[134 164  57 131 145 110 119] : j_67
[112  65 109 122 134  96 158] : j_657
[142 209 158 122  96 134 109] : j_238
[107 101  60 124 155  94 140] : j_163
[166 146 174 146 102 128 152] : j_822
[143  91 135 142  99 120 129] : j_406
where: [143] -> j_406, 0
back: [110 145] -> j_67
miss j_238: [109  96 158 134 142 209] -> [122]
after: [110] -> [119]
has: [ 60 101] -> no
after: [155] -> [94]
back: [158  96 134 122 109] -> j_657

[183 106 108 125  85 157 115]  j_369
[ 93  78 138 124  78 148  80]  j_804
[ 87 121 143 109  74  92  88]  j_482
[183 106 150 125  85 157 115]  j_533
has: [ 78 139 124] -> no
has: [ 78 138] -> yes

[127 164 123 188] -> j_819
[146 107  95 121] -> j_603
[178 147 104 142] -> j_29
[133 121 146 151] -> j_10
[150 143 122 166] -> j_188
[150  92 120 151] -> j_999
[148 102  76  72] -> j_807
miss j_819: [123 164 188] -> [127]
has: [ 92 150] -> no
miss j_999: [151 120  92] -> [150]

[144 141 137 156 134 145 132 132 110 111 143 148 122 159 135 149 131 127
 131 112 113 123 123 122 126 161 127 153 135 143 112 112 122 106 116 123
 164 124 115 102 139 109 126 118 127 128 115 118 109 144 112 160 141 127
 139 189 111 142  95 131] = j_834
[129 127 156 110 116 131 133 159 122 138 135 139 121 134 119 129 142 113
 126 154 122 132 117 115 115 137 124 145 105 151 138 116 157 128 115 138
 131 139 114 120 117 128 143 130 142 108 127 161 115 124 142 122 125 165
 134 123 126 137 122 148] = j_229
[135 131 149 126 123 136 132 150 118 128 137 142 121 142 125 136 138 118
 128 139 119 129 119 118 119 145 124 147 116 148 129 115 145 121 116 132
 142 134 114 114 124 121 137 126 137 115 123 146 113 131 132 135 131 152
 136 146 121 139 113 142] = j_293
[162 123 137 156 133 145 132 132 110 111 143 148 122 159 136 149 131 127
 131 113 113 124 123 122 126 161 126 153 135 143 113 112 122 106 116 123
 163 124 115 102 140 109 126 118 127 128 115 118 109 144 113 160 141 127
 139 189 111 141  95 131] = j_569
[144 141 137 157 134 145 131 131 109 111 143 149 122 160 136 150 130 127
 131 112 113 123 124 122 126 162 126 154 136 143 112 112 121 106 116 122
 164 124 115 101 140 109 125 118 126 128 115 117 108 145 112 161 142 127
 139 191 111 141  95 131] = j_18
find: [144 141 137 157 134 145 131 131 109 111 143 149 122 160 136 150 130 127
 131 112 113 123 124 122 126 162 126 154 136 143 112 112 121 106 116 122
 164 124 115 101 140 109 125 118 126 128 115 117 108 145 112 161 142 127
 139 191 111 141  95 131] -> j_18
find: [129 127 156 110 116 131 133 159 122 138 135 139 121 134 119 129 142 113
 126 154 122 132 117 115 115 137 124 145 105 151 138 116 157 128 115 138
 131 139 114 120 117 128 143 130 142 108 127 161 115 124 142 122 125 165
 134 123 126 137 122 148] -> j_229

[142 145 151 142 136 116 133 137 139 102 126 151 158 139  82 112 126 150
  96  81 169  88 149 111 118 122 131 120 120 130 141  98 131 113 144 116
 141 134 163 129 143 140 140 105 103 169 101 139 141 126 148 126] = j_564
[170 123 147 124 155 121 108 149 147  98 132 158 132 162 129 143 126 126
  91 125 160 135 151 134 151 135 124 105 157 146 121  83 127 122  57 114
  96 154 162 143 151 128 172  76 117 160 125 126 138 151 159 126] = j_121
[127 154 151 122 125 130 152 131 121  93 132 132 122 118  79 113 118 155
 101  79 140  78 136 113  97 116 127 125 113 135 135 109 136 119 153 113
 132 120 169 138 120 136 126 126 119 140 101 125 139 132 125 118] = j_956
find: [142 145 151 142 136 116 133 137 139 102 126 151 158 139  82 112 126 150
  96  81 169  88 149 111 118 122 131 120 120 130 141  98 131 113 144 116
 141 134 163 129 143 140 140 105 103 169 101 139 141 126 148 126] -> j_564
after: [83] -> [127]
find: [127 154 151 122 125 130 152 131 121  93 132 132 122 118  79 113 118 155
 101  79 140  78 136 113  97 116 127 125 113 135 135 109 136 119 153 113
 132 120 169 138 120 136 126 126 119 140 101 125 139 132 125 118] -> j_956
where: [91] -> j_121, 18
has: [151 134 151 135] -> yes

[124 119 146 163 162 127 103 117 151 114 108 138 157 124 118 146 154 138
 153 139 149 115 156 106 120 121 160 102 107 113 140 112 117 119 115 123
 103 108 137 132 143 104 124 125 114 112 102 119 150 112 115] -> j_494
[123 128 141 130 134 130  99 123 125 160 128 128 128 129 159 124 126 132
 132 127 126 125 125 104 150 141 129 126 106 125 127 121 142 152 129 126
 123 104 124 142 124 104 119 129 160 140 105 134 124 121 113] -> j_860
[158 161 125 128 124 115 132 155 150 122 165 136 136 116 123 149 144 132
 129 139 148 161 143 130  96 117 124 172 132 137 137 155 118 114 158 127
 166 130 159 124 142 135 148 116 123 104 130 119 145 138 135] -> j_289
[135 145 109  97 103 143 145 148  67 124 156 127  73 145 131  59  74  95
  90 123  62 149  68 145  74 140 101 160 147 135  89 150 141 106 148 149
 155 145  98 119  67 146 133 145 138  68 139 145  59 139 143] -> j_492
[ 95  87 146 159 154 123 141 101  83 120 146 115 119 123 117  96 135 112
 136 112  83  87 123 139 113 121 155 153 137 123  97  95 117 118  93 135
 140 141  83 136  91 136 107 123 116 117 139 125  87 121 125] -> j_338
[117 110 133 156 151 134 113 120 147 105 162 138 158 133 111 163 172 141
 151 139 146 110 166 115 106 125 148 171 116 128 145 111 119 108 113 147
 156 115 130 123 151 116 120 134 111 119 113 133 154 122 114] -> j_756
[133 132 136 130 129 127 149 124 129 142 114 126 134 126 138 128 131 135
 133 127 125 132 134 146 104 132 131 108 143 113 132 133 133 132 129 116
 115 147 129 140 136 143 134 126 136  84 148 123 131 124 140] -> j_792
[135 142 149 155 152 159 134 133 143 134 136 139 159 159 154 150 154 156
 159 140 142 135 156 137 114 163 151 135 138 129 152 137 157 126 136 148
 133 138 137 137 153 134 135 157 155 110 129 152 148 131 138] -> j_616
[111 108 167 178 178 117 150 116  96 137 139 117 133 122 129 110 148 117
 147 116  95 109 136 148 108 124 180 143 147 129 104 118 126 126 113 131
 133 149  99 154 102 147 117 120 130 102 146 127  97 132 134] -> j_718
[125 122 148 162 160 124 105 123 152 126 135 133 166 123 133 164 175 150
 158 134 148 121 170 109  86 128 158 136 112 124 147 139 126 113 123 124
 132 107 135 136 157 111 122 123 131  79 104 120 158 126 115] -> j_795
[123 128 113 103 104 133 125 131 112 138 149 124 108 131 139 114 111 121
 111 122 115 129 109 126 151 135 102 153 127 135 120 128 133 139 132 135
 148 124 120 121 118 128 124 131 141 157 130 137 115 133 165] -> j_531
find: [158 161 125 128 124 115 132 155 150 122 165 136 136 116 123 149 144 132
 129 139 148 161 143 130  96 117 124 172 132 137 137 155 118 114 158 127
 166 130 159 124 142 135 148 116 123 104 130 119 145 138 135] -> j_289
find: [125 122 148 162 160 124 105 123 152 126 135 133 166 123 133 164 175 150
 158 134 148 121 170 109  86 128 158 136 112 124 147 139 126 113 123 124
 132 107 135 136 157 111 122 123 131  79 104 120 158 126 115] -> j_795
has: [158 127] -> yes
after: [170] -> [109]
has: [115 106] -> yes
find: [133 132 136 130 129 127 149 124 129 142 114 126 134 126 138 128 131 135
 133 127 125 132 134 146 104 132 131 108 143 113 132 133 133 132 129 116
 115 147 129 140 136 143 134 126 136  84 148 123 131 124 140] -> j_792
back: [113 107] -> j_494

[184 106  81 133 146 197 115 102 176 198] -> j_949
[183  75  52  87 182  80 164  54  75  98] -> j_37
[143  57 130 195 113  88 172 186  76 113] -> j_383
[115 147  96 100  79 139  77 182 185  83] -> j_953
[143  57 130 195 144  88 172 186 128 109] -> j_32
[179 143  96  76  84  96 169 116 203 170] -> j_880
[183  75  52  87 117  80  56 159 146 145] -> j_916
find: [143  57 130 195 113  88 172 186  76 113] -> j_383
has: [52 87] -> yes
after: [79] -> [139]
where: [147] -> j_953, 1

[179  95  91 173 104 161] : j_372
[103 115 133  91 136 145] : j_694
[ 53 127 144 118 102  72] : j_940
[152 118 173 153  94 158] : j_881
[184 122 151  68  93 162] : j_554
[126  88  97 127 142 102] : j_724
has: [174 153] -> no
after: [93] -> [162]
has: [152  94] -> no
where: [162] -> j_554, 5
has: [118 173] -> yes
back: [ 93  68 151 122 184] -> j_554
where: [94] -> j_881, 4

[ 81 131 164  74 146 104 177 113 110 139 179  60 159] -> j_505
[175 119  77 182 103 121 204 179 130 152 114 102  60] -> j_765
[119 143 116  92  50  64 209 149 145 129 159 172 119] -> j_534
[ 67  98  55 186 144  78 131  75 171 107  78 196 174] -> j_680
where: [74] -> j_505, 3
where: [75] -> j_680, 7
after: [77] -> [182]

[ 85 194  66 112]  j_697
[109 111 112  61]  j_614
[ 66 197 111  65]  j_577
find: [109 111 112  61] -> j_614
miss j_577: [197  66 111] -> [65]
miss j_577: [111  65 197] -> [66]
has: [ 66 197 111] -> yes
back: [ 61 112] -> j_614
has: [194  85] -> no
where: [65] -> j_577, 3

